The rows lie along a hidden order. The number after each row says roughly how far along it the row is, from 0 to 15. A new part has a new order.
|  16 |  23 | -15 |  -6 |  -3 |   7 |   1 |  -5 |  -4 |  -5 |  -3 |  -2 |   5 |   3 |  -6 |  -3 |  -5 |  12 |  -2 |   1 |  15 |  11 |   6 |   0 |   0 |   9 |  -4 |	8
|   8 |  17 | -25 | -19 | -17 | -12 |  11 |   3 |  -5 | -13 |  -5 |   6 |  -9 |  17 |   2 |   0 |  -3 |  -2 |  -6 |  -7 |  29 |   6 |   2 |  10 | -14 |   8 | -10 |	0
|  11 |  24 |  -8 |   5 | -18 | -14 |  -6 |  -4 |  -7 |  -8 | -10 |   2 |  -3 |  16 | -12 |  -9 |   3 |   2 |  -4 |  -9 | -19 |  13 |   5 |   5 |  -2 |  -1 | -17 |	11
|  12 |  37 | -19 | -14 | -42 | -17 |  22 |  37 |   3 |  -3 | -24 |  22 |   1 |  17 |   3 |   2 |  17 | -17 | -30 | -13 |  59 | -29 |  -7 |  28 |  -8 |  -7 | -13 |	2
|  13 |  20 |  15 |  -6 |   5 |   0 |   7 |   0 |   2 | -12 |  -1 |   1 |  -3 |   5 | -17 |   3 |   7 | -10 |  -7 |   1 |   4 |  -6 |   9 |  11 |  15 |  -4 |   2 |	5
|  12 |  32 | -27 | -12 | -31 |   6 |  10 |  14 |   3 |   5 |  -2 |   3 |   6 |  11 |  14 |   6 | -10 |  13 | -10 |  -5 |  63 | -11 |  -7 |   2 | -16 |  17 |  -2 |	4
|  10 |  12 | -12 | -14 | -12 |  -9 |  -2 |  -4 |  -4 | -12 |  -1 |   2 |  -6 |  11 | -14 |   5 |  -1 |  -1 |  -2 |  -5 |  15 |  10 |   8 |   8 |  -2 |  12 |  -5 |	5
|  -5 |   6 |   3 |  14 | -23 |  -3 |  -8 |  19 |   6 |  14 | -10 |   2 |  11 |  -2 |   6 |  -4 |  10 |   9 |  -6 |  -6 |  10 |  -4 |  -8 |   3 |   8 |  -6 |  -6 |	15
|  -1 |   6 |  -9 |  -4 | -19 | -15 |  -2 | -12 |  -5 |  -8 |   0 |   6 |  -8 |   7 |  -2 |   2 |  -4 |   4 |   9 |  -5 |   1 |  19 |   3 |   2 | -11 |  15 | -10 |	7
|  -1 |  -6 | -12 | -16 |   2 |   2 |   8 |   5 |   6 |   3 |   8 |   7 |  -4 |  -5 |   1 |   8 |  -7 |  -4 |   2 |  -1 |  24 | -15 |  -5 |   3 | -12 |  11 |   4 |	2
|   6 |  14 |  -9 | -15 |  -4 |  -7 |   3 |  -2 |   0 | -12 |   2 |   6 |  -6 |   8 |  -6 |   5 |  -1 |  -4 |  -4 |  -4 |  19 |   5 |   5 |   7 |  -7 |  11 |  -4 |	4
|  13 |  40 |  11 |   4 |  -6 |   8 |   5 |   7 |   6 |  -2 | -11 |   2 |   8 |   7 | -10 |  -1 |  13 |   2 | -15 |   0 |  17 | -15 |  -2 |  11 |  24 |  -3 |   3 |	8
|   7 |  19 |   4 |   5 |  -1 |  15 |   6 |  -1 |   2 |   6 |   2 |  -1 |   8 |  -7 |   8 |  -5 |  -4 |  12 |  -4 |   6 |  30 | -10 |  -1 |  -3 |   5 |   2 |   1 |	7
|   5 |  11 |  -2 |   2 |  -9 | -14 | -12 |  -8 | -10 |  -9 | -12 |  -5 |  -1 |   9 |  -2 |  -9 |  -1 |  -1 |   0 |  -4 | -31 |  35 |  13 |  -2 |   0 |  -5 | -16 |	13
|   1 | -12 | -19 |   1 |  -5 | -13 |  -2 |  -2 |  -1 |   4 |   1 |   8 | -10 |   5 |   1 |   1 |  -4 |  -2 |   8 | -11 |   0 |   6 | -10 |  -2 | -28 |  11 | -10 |	2
|   6 |  -7 |   4 |   0 | -12 |   3 |   6 |   5 |   0 |  -2 |   0 |   3 |   6 |  -2 |  -1 |   5 |  -2 |  -2 |  -6 |   3 |  19 |  -8 |   3 |   6 |  -3 |   5 |  -4 |	7
|   4 |   7 |  -7 | -12 | -11 |  -1 |  11 |  13 |   6 |  -2 |   5 |   6 |  -2 |   2 |   5 |   2 |   0 |  -3 | -10 |  -4 |  42 | -21 |  -2 |  11 |  -7 |  12 |   1 |	1
|   5 |  25 | -17 | -17 | -29 |   0 |  16 |  20 |   3 |  -1 |  -4 |   9 |   4 |   5 |   7 |  -2 |  -1 |   3 | -19 |  -6 |  54 | -12 |  -6 |  13 |  -2 |  12 |  -5 |	4
| -12 | -22 |  12 |  10 | -13 | -13 |  -6 |   9 |   3 |   2 |   6 |   2 |  -2 |  -3 |   3 |   3 |   3 |  -5 |   4 |  -4 |  -9 |  -2 |  -1 |   4 |  -3 |   0 |  -2 |	9
|   3 |  -8 | -11 |  -8 |   5 | -21 |   4 |   6 |   2 |  -4 |   1 |  11 | -13 |   7 |   0 |   5 |   4 | -25 |  -2 |  -7 |   8 | -12 |   2 |   8 | -14 |  -2 |  -5 |	2
|   6 |  -4 |   3 |  -4 |  15 |  13 |   1 | -17 |  -1 |  -4 |  13 |  -3 |   1 | -10 |  -2 |   0 | -11 |   7 |   3 |   7 |  23 |  -1 |   5 | -10 |   4 |  13 |   3 |	6
|   7 |  15 | -15 | -20 |  -8 |   3 |   9 |  -5 |  -1 |  -9 |   6 |   0 |   0 |   8 |   0 |   3 | -11 |   5 | -11 |  -2 |  32 |  -1 |  -1 |   3 | -11 |  14 |   0 |	0
|  14 |  24 | -31 |  -6 | -15 |   1 |  -1 |  -5 |  -8 |   1 |  -8 |  -6 |   3 |   7 |   9 |  -5 | -12 |  19 |  -2 |  -5 |  16 |  26 |  -2 |  -6 | -20 |  20 | -13 |	9
|  -4 |  -3 |   8 |  13 | -24 |  -9 | -14 |   2 |  -6 |   1 | -12 |  -3 |   6 |   2 |   2 |  -8 |  12 |  -2 |   1 |  -4 | -28 |  16 |  -2 |  -5 |   6 |  -9 | -14 |	15
|  -6 |  11 |  -9 |   2 | -32 |   9 |   4 |  21 |   4 |   8 |   2 |   4 |  13 |  -4 |  28 |  -1 |  -9 |  15 | -12 |   0 |  48 | -15 |  -7 |   0 |  -6 |   9 |   0 |	7
|  15 |  40 |   3 |   0 | -19 |   4 |   8 |  13 |   4 |  -5 | -16 |   6 |   7 |  10 |  -4 |   0 |   8 |   5 | -17 |  -2 |  40 | -12 |   0 |  12 |  11 |  -3 |  -6 |	7
|  11 |  27 | -21 |  -5 | -27 |  -9 |   2 |   4 | -10 |  -7 | -13 |  -1 |   4 |   6 |   7 |  -3 |  -5 |   2 |  -8 |  -7 |  12 |  18 |   6 |   5 | -15 |   9 | -18 |	8
|  20 |  42 | -13 |   4 | -20 |   2 |   5 |  10 |   2 |  -4 | -17 |   5 |   9 |  11 |  -6 |   3 |  10 |   5 | -16 |  -4 |  29 |  -9 |  -1 |  16 |   8 |  -2 |  -7 |	9
|  -2 |   6 |  -5 |   9 | -12 |   7 |  -4 |   0 |  -6 |   8 |  -4 |  -8 |   8 |  -7 |  11 | -11 |  -7 |  20 |  -2 |  -2 |  -4 |  18 |  -3 |  -9 |  -5 |   8 |  -6 |	12
| -14 | -11 |  16 |   4 |  -2 |  -7 |  -5 |  -7 |   2 |  -4 |  12 |   4 |  -1 |  -9 |   2 |   2 |  -4 |   6 |   6 |  -1 | -14 |  10 |   5 |  -3 |   5 |   9 |   1 |	8
|   8 |  16 |  -7 | -13 |  -8 |   1 |   7 |   1 |   1 |  -5 |   1 |   5 |   3 |  -1 |  -2 |   1 |  -4 |   2 |  -8 |  -1 |  29 |  -6 |   2 |   7 |   2 |  10 |   1 |	6
|  -6 | -10 |  -6 |  -4 | -15 |   1 |  -5 |  -4 |  -3 |   5 |   9 |  -5 |   2 |  -6 |  21 |   1 | -22 |  14 |   3 |   0 |  18 |  17 |   2 |  -9 | -19 |  20 |  -5 |	7
|   8 |  19 |  -2 |  -1 | -33 | -10 |   6 |  15 |  -6 |  -7 | -18 |   7 |   7 |   9 |  -1 |   3 |   3 | -12 |  -9 |  -4 |  13 |  -2 |   5 |  15 |  -4 |  -5 | -14 |	7
|  -7 |  -6 |   3 |  -3 | -14 |   1 |   4 |   5 |  -2 |   2 |   7 |   2 |   3 |  -6 |  12 |  -1 |  -7 |   3 |  -2 |   0 |  13 |   0 |   0 |   0 |  -9 |  14 |  -3 |	7
|  -4 | -10 |  -8 |   4 |  -4 | -21 |  -4 |   0 |  -1 |  -1 |  -1 |   6 |  -6 |   4 |  -1 |   3 |   0 |  -9 |   1 |  -9 | -11 |  12 |   1 |   1 | -17 |   6 |  -8 |	5
|  -9 | -17 |  -4 |  14 | -23 | -20 |  -4 |  18 |   2 |  12 |  -7 |   9 |   3 |  -2 |   7 |   5 |  14 |  -7 |   0 |  -8 |  -1 | -10 |  -9 |   1 |  -7 |   2 | -12 |	13
|  10 |  18 |  -5 | -19 | -14 |  -8 |  12 |   6 |   1 | -15 |  -1 |   7 |  -5 |  12 |  -5 |   4 |   0 |  -8 | -12 |  -4 |  36 |  -7 |   6 |  15 |   0 |   6 |  -5 |	2
|  12 |  16 |   0 | -17 |  -3 |  -9 |  12 |   3 |   1 | -17 |  -2 |   6 |  -9 |   9 |  -9 |   4 |   3 | -14 |  -6 |  -4 |  24 |  -6 |  11 |  19 |   1 |  -1 |  -4 |	1
|   1 |  17 | -12 | -11 | -45 | -14 |  11 |  37 |  11 |   3 |  -5 |  19 |   1 |  14 |  12 |   1 |  10 |  -5 | -27 | -14 |  63 | -29 | -12 |  25 |  -4 |   7 |  -8 |	4
|   6 |   3 |  14 | -14 |  10 |  -8 |   7 |  -4 |   5 | -17 |   9 |   5 |  -9 |   4 |  -5 |   5 |   4 | -13 |  -5 |   2 |   9 | -11 |  10 |  16 |  11 |  -3 |   5 |	1
|   1 |   1 |  -4 |  11 | -10 |  -4 | -11 |  -5 |  -9 |   1 |  -8 |  -5 |   4 |   0 |   3 |  -7 |   7 |   5 |   0 |  -1 | -24 |  19 |   5 |  -5 |   3 |  -1 | -10 |	14
|  3 |  4 | -4 | -9 | -8 | -9 |  5 | 10 |  2 | -5 |  0 |  7 | -3 |  4 | -1 |  4 | -1 | -5 | -6 | -3 | 20 | -7 |  2 |  9 | -7 |  9 | -6 |	6
|  -4 | -23 |   3 |   8 | -10 | -16 |   1 |   7 |  -1 |   3 |   2 |   3 |  -1 |  -5 |   9 |   3 |   1 |  -7 |   4 |  -4 |  -6 |  -4 |   5 |  -1 | -11 |   3 |  -8 |	8
|   9 |  18 |   2 | -10 | -11 | -10 |   4 |  11 |   6 |  -8 |   1 |   5 |  -2 |  11 | -13 |   1 |   9 |  -3 | -16 |  -7 |  33 |  -7 |   0 |  18 |   9 |   1 |  -6 |	6
|  13 |   7 |  -3 |  -8 |   0 | -10 |  12 |   8 |   2 |  -8 | -10 |  11 |  -4 |   8 |  -9 |  11 |  11 | -20 |   0 |  -2 |  17 | -17 |   3 |  15 |  -7 |  -5 |  -3 |	3
|  15 |  21 |   2 |  -7 |  -4 |  -5 |   4 |  -2 |  -2 | -12 |  -7 |   4 |   1 |   3 | -10 |   5 |   1 |  -4 |  -2 |  -1 |   7 |   3 |  12 |   9 |  -2 |   2 |  -7 |	7
|   9 |  28 |   7 |   8 | -17 |   6 |  -1 |   9 |  -4 |  -4 | -11 |  -4 |  11 |   5 |   3 |  -5 |   4 |   5 | -15 |   0 |  16 |   1 |   6 |   9 |  14 |  -5 |  -6 |	11
